Each new row is followed by what is left after taking away its nearest point in the smallest flat space through zero that holds the last named rows:
kavu (4 x 34):
[[-35   2  -1  14 -11 -31  16   1  -8 -29 -12  14  19  -1  -3   3 -17  10
   -2 -25  12 -24  11  -5   4 -16  21 -22  -3 -19  -2 -18  14  23]
 [ 11 -11 -60  -1 -29 -26  42  24 -41   4 -15  35  23 -17 -31 -12   4  34
    7  -7 -28 -24 -16 -14 -10 -25  -2 -20  42 -18  13 -29  44 -12]
 [ -7 -12 -22   2   8 -19  -4 -13  -8  -8 -21   4   7   5   1  11  14  19
   19  -9  15 -20  -7 -12   2 -12  24  -2 -18  13  13 -11  31  18]
 [-22 -13 -42  13 -16 -32  17  -2 -24  -9 -19  17  15   3 -20   1   6  26
   13 -28  -3 -40 -16 -13  -3 -16  25 -32   9  -9  -5 -29  37   9]]
New rows:
[-27  20   9  20  -8 -27  25 -13 -12 -51  -7  19   6  -7   3  -3 -25 -60
 -16  -2  14  34  21  -8  23 -12 -16  20 -18  -2   0 -12 -10  41] => [ -5   5 -24  16  -7 -12  13 -21 -19 -19  -5  10 -10   2 -11  -6   4 -54
  -2   2  -4  28 -11 -11  15   0 -19  16  -9  16 -10 -13  -1  18]
[-23  14  43  17 -14 -38  43  25  17 -39   3  -4  24   8  -3   2 -52  12
 -46  -7  -8 -11  12  15 -14  37 -12 -12  -6 -41 -44  -2 -13  18] => [ 17  -5   8   1   6 -24  22  11  12  -9  -9 -13  10  13  -2  10 -11  27
 -19  14 -10  -7 -14   5 -18  40 -11  12 -18  -2 -24   4  13   8]
[ -4 -16 -15   2   4   4   4 -24   3 -11 -15  10  15   0 -14 -19   0  -6
  23   5  19   6 -45  -8   4  -6 -36  13  -4  13  38  28  30 -10] => [-20  -9   1  10  -3   5   5 -23   9 -17  -6   7  14   3 -15 -22 -13 -17
  12  -5  18   5 -40  -2   5   0 -37   1   0   0  21  28  13 -11]

robur (4 x 34):
[[ 10  -9 -21   2  11  42  21  12 -20  -4 -11  15  -9 -11   5   5   3  22
   -7 -12   6 -19  14  -4  -9   3  22  26   0  21  10 -11 -25  27]
 [ 19  -7 -21   4 -10  42  17  10 -32  14   8  14  -3   9  -5   9  -8  20
   -4 -18   5 -16  25 -27 -16  14  15  12   1  20  18 -15 -22  44]
 [ 24   5 -37 -14 -25  78  13  22 -43  21  21  30  14  17   4  15 -17  44
    0 -35  -7 -17  12 -24 -53   8  20   6  -4  26  37 -18 -16  44]
 [ 11 -24 -19   3  -6  35   1   1  17   2  -5  14  17  -8   5 -20  12  13
   -9 -14   9 -20  14   3 -25   6  16  14   7  11  21  -9 -17  20]]
New rows:
[ 15 -45  -5  16 -16  -3 -32 -32  34  22  -6 -14   6  19 -36 -30   7 -16
 -12  10  -6   5  29   9 -53   9  -4  -1  20  -2  16 -16 -21  42] => [  1 -10  -2   0  10  -3 -17 -16  -3   5 -15 -13 -21  11 -26   5  -5  -3
  -4  17 -22  18   1  23 -38 -11  -3   5   5   1  -4  -9 -13  17]
[-21 -16  24  14  26   5  -7 -41  -7 -12  11 -20  43  27 -15 -18  -3  10
 -29 -39  15 -45  10 -25  -4  -8  19 -59  20  21 -30  -7  -8  25] => [-29  -1  25   5  39   7  -3 -34 -16 -23   5 -18  35  20  -7  -7  -5  17
 -26 -36   7 -40  -7 -11  -2 -20  20 -55  14  22 -38  -3  -3   8]
[-20  19   8  -4 -23 -42 -27  10   5   0   0 -19 -21  20 -19  10  -6 -52
  35   9   0  31  14 -33  34   0 -33 -43  15 -24  11  20  32  -1] => [-15   6 -19 -10  -6  11 -12  24   8 -15 -21   3 -18  -5  -2   3   7 -23
  26  -5   4   8  14 -13  10  -8  -5 -12  15  -4  26  12  10   8]

Labi (2 x 34):
[[ 11  10 -37 -20 -21  27 -21  33  23 -23 -11  -9   4  32 -26  27 -23  -5
  -23 -43  44 -16   4  -1 -13 -46  -4 -27 -33  -5 -10 -12 -30  15]
 [  3  27  21 -16  -9 -52  12 -29   9   4 -25 -25  -3  21  31  -8  14   4
   -7   1  -8  42  -9   0  -2  12  -6  -4  47 -12   0 -10  17  22]]
New rows:
[  3 -33  16  20  15  24  13   3 -22  27   1  12 -14 -47   9 -10   5   7
   9  24 -27  -8  20  15   1  29  -2  25 -19  14  -9  26   8 -23] => [ 12 -10   5  -3  -4   9   7   7  -1  14 -22 -10 -13 -13  11   3  -1   6
 -11  -4  -3   8  17  14  -9   6  -8   5 -11   3 -16  12  -1   1]
[  2 -26 -12  33  17  36  -5  17 -28  12  31  38   5 -24 -11  -5  -3 -25
  18  30 -14 -41   8 -16 -17   9  -2  31  -4  24   5  25   8 -14] => [ 10   4 -12   8  -2   2  -5   7  -8   4   3  11   4  11   4   1  -2 -24
   0   9   1 -11   2 -17 -25  -3  -9  14  22  11   0  10   8  14]
[ -6  13 -43 -15  -7  -6 -36  21  35  12   5  -2   0  14 -28  30 -26   5
  -2 -33  44 -33   9 -29  22 -43 -17 -32 -36   1  20  -2 -35 -28] => [-13  12 -12  -4   6 -37 -19  -9  21  29   7  -1  -3  -4  -3   9  -7   9
  13  -2  11 -12   4 -28  31  -8 -15 -14  -2   2  27   4 -10 -34]

geka (2 x 34):
[[ 33  34  -6  43  -2  17  22 -20   4 -23  51 -10 -32  23  46  -1  -3  -4
    2   6  43  46   4  25 -31   3  -5  14 -12  -4 -21 -30 -25  19]
 [ 14  19  -1 -33 -13   9 -34 -82  -6 -24 -27  -9   6   5  -7  16  21 -43
   44 -32 -21  -7 -39  -3  18 -16 -42  14   1  -5 -34  15 -24  20]]
New rows:
[  6  26  -4  12  -1  10   8 -51   2 -14   5   8  -6  11  27  21  -1 -20
  25 -31  10   8 -12  25  -9   8  -7  28  -7  16 -18 -10 -29   4] => [-14   4  -1   6   5  -1  12 -10   3   6  -7  16   6  -1  10  15  -8  -1
   7 -21  -1  -9   2  15  -3  13  12  16  -2  20   5  -3  -8 -12]
[  7 -18  -1 -23   9  -8  -9   2   5  24 -30  -5   6 -10 -32  -7  -1 -12
  19 -19 -22 -34   6 -22  19 -16  -5  -7   5 -17   8   0  19 -30] => [ 23  -2  -4   2   9   0   6   0   8  15  -1  -9 -11   1  -8  -9  -5 -10
  16 -13   2 -10  12  -9   1 -13  -3  -1  -1 -19   1 -17   9 -22]
[ 19  10 -12  21  19   3  21  19  -3  -9  48  11 -20  13  35  -4   2   2
 -28  26  27  20   9  17 -21   9  20  21   7  -7  -1 -17  -9   6] => [  6  -2  -9 -13  16  -3  -2   2  -7  -5  11  13  -1   2   8   2  11 -10
 -14  12  -3  -7  -6   2   2   2   9  18  14  -6  -1   4  -3   2]

Nuvo (2 x 34):
[[ -2 -10 -11  11  36  -7 -47 -33  12 -23 -24  24 -37  10 -12  19  33  23
    5  -4  -4 -12  15 -14  -9 -16 -23  14  -2   6  23  -8  18   5]
 [-18  25  28 -25   1  -7 -43   8  -4  27  15  30 -32 -12 -24  -3 -27 -35
  -15   1 -20  -7   9   7  -3  -4 -18  -7 -21  -7   1 -33  12   8]]
New rows:
[ 19 -19 -41  12  -2   3 -11 -34 -16 -19 -38  -1   0  28  46  30  16  15
 -11 -15  20 -17  18  15   5 -27 -13   5  -9   5   0  16   4   5] => [ 11  -2 -22  -5 -19   3  -9 -14 -24   5 -19   2   2  18  40  20 -13 -13
 -21 -13  12 -15  15  25   8 -21 -11  -5 -18  -1 -10   4   1   6]
[  3   5  20 -23  14 -18  -6  24  -4  25  -1   1 -17   9 -20  -6 -13 -27
  -6 -15 -19   6  -1  36  10  36 -14   1 -20 -29   7  -6   3  -1] => [ 12 -10   3  -8  21 -16   7  13   0   7 -13 -10  -8  17 -10  -1   7  -5
   3 -16 -10   7  -3  30  10  35  -9   7 -10 -24  11   9   0  -4]

girob (3 x 34):
[[  9  17   8  23 -15  21  24   2  17  15   7 -18 -11  -4  10   9  31   2
   36  -6  50  47  24  30  -8  19 -24 -61   2  19  12 -25   0   2]
 [  3  18  13  17 -13  12  21  -1  13  13   8 -14  -4  -1   1   4  24  -4
   28  -5  36  39  19  20   0  17 -19 -49  -1  10  17 -15  -7  -2]
 [-25  40  53   6 -18 -13  27 -12   9  23  18  -8  28   2 -36 -12  29 -37
   27   0   7  51  13  -2  34  25 -17 -37 -13 -22  57  18 -46 -23]]
New rows:
[ -5  27 -14 -26  -6 -20  17  -2  14  32 -14  -6  27  23 -30  17  26   4
   3 -31  -6  49  22   7  -6  28 -28  -4 -11  18  29 -15  -8 -22] => [  2  11 -33 -32   3 -20   4   1   8  21 -21   0  20  24 -21  19  10  16
 -13 -30 -18  23  13   2 -15  16 -18  19  -7  22   8 -16   7 -15]
[-14 -40 -17  -9  36  37 -17  23  -4  24  13  -2 -22 -23  13  25  17   9
   6  -1  27 -13  12  19 -36 -17  -6 -16  24  14 -23 -10  44  43] => [-29 -21   7 -15  33  13  -9   9  -8  23  25  -1  -5  -6 -19   9   2 -13
  -4  -6  10 -16  13  -2  -7 -10  -3 -21  11  -8   8  10  14  28]
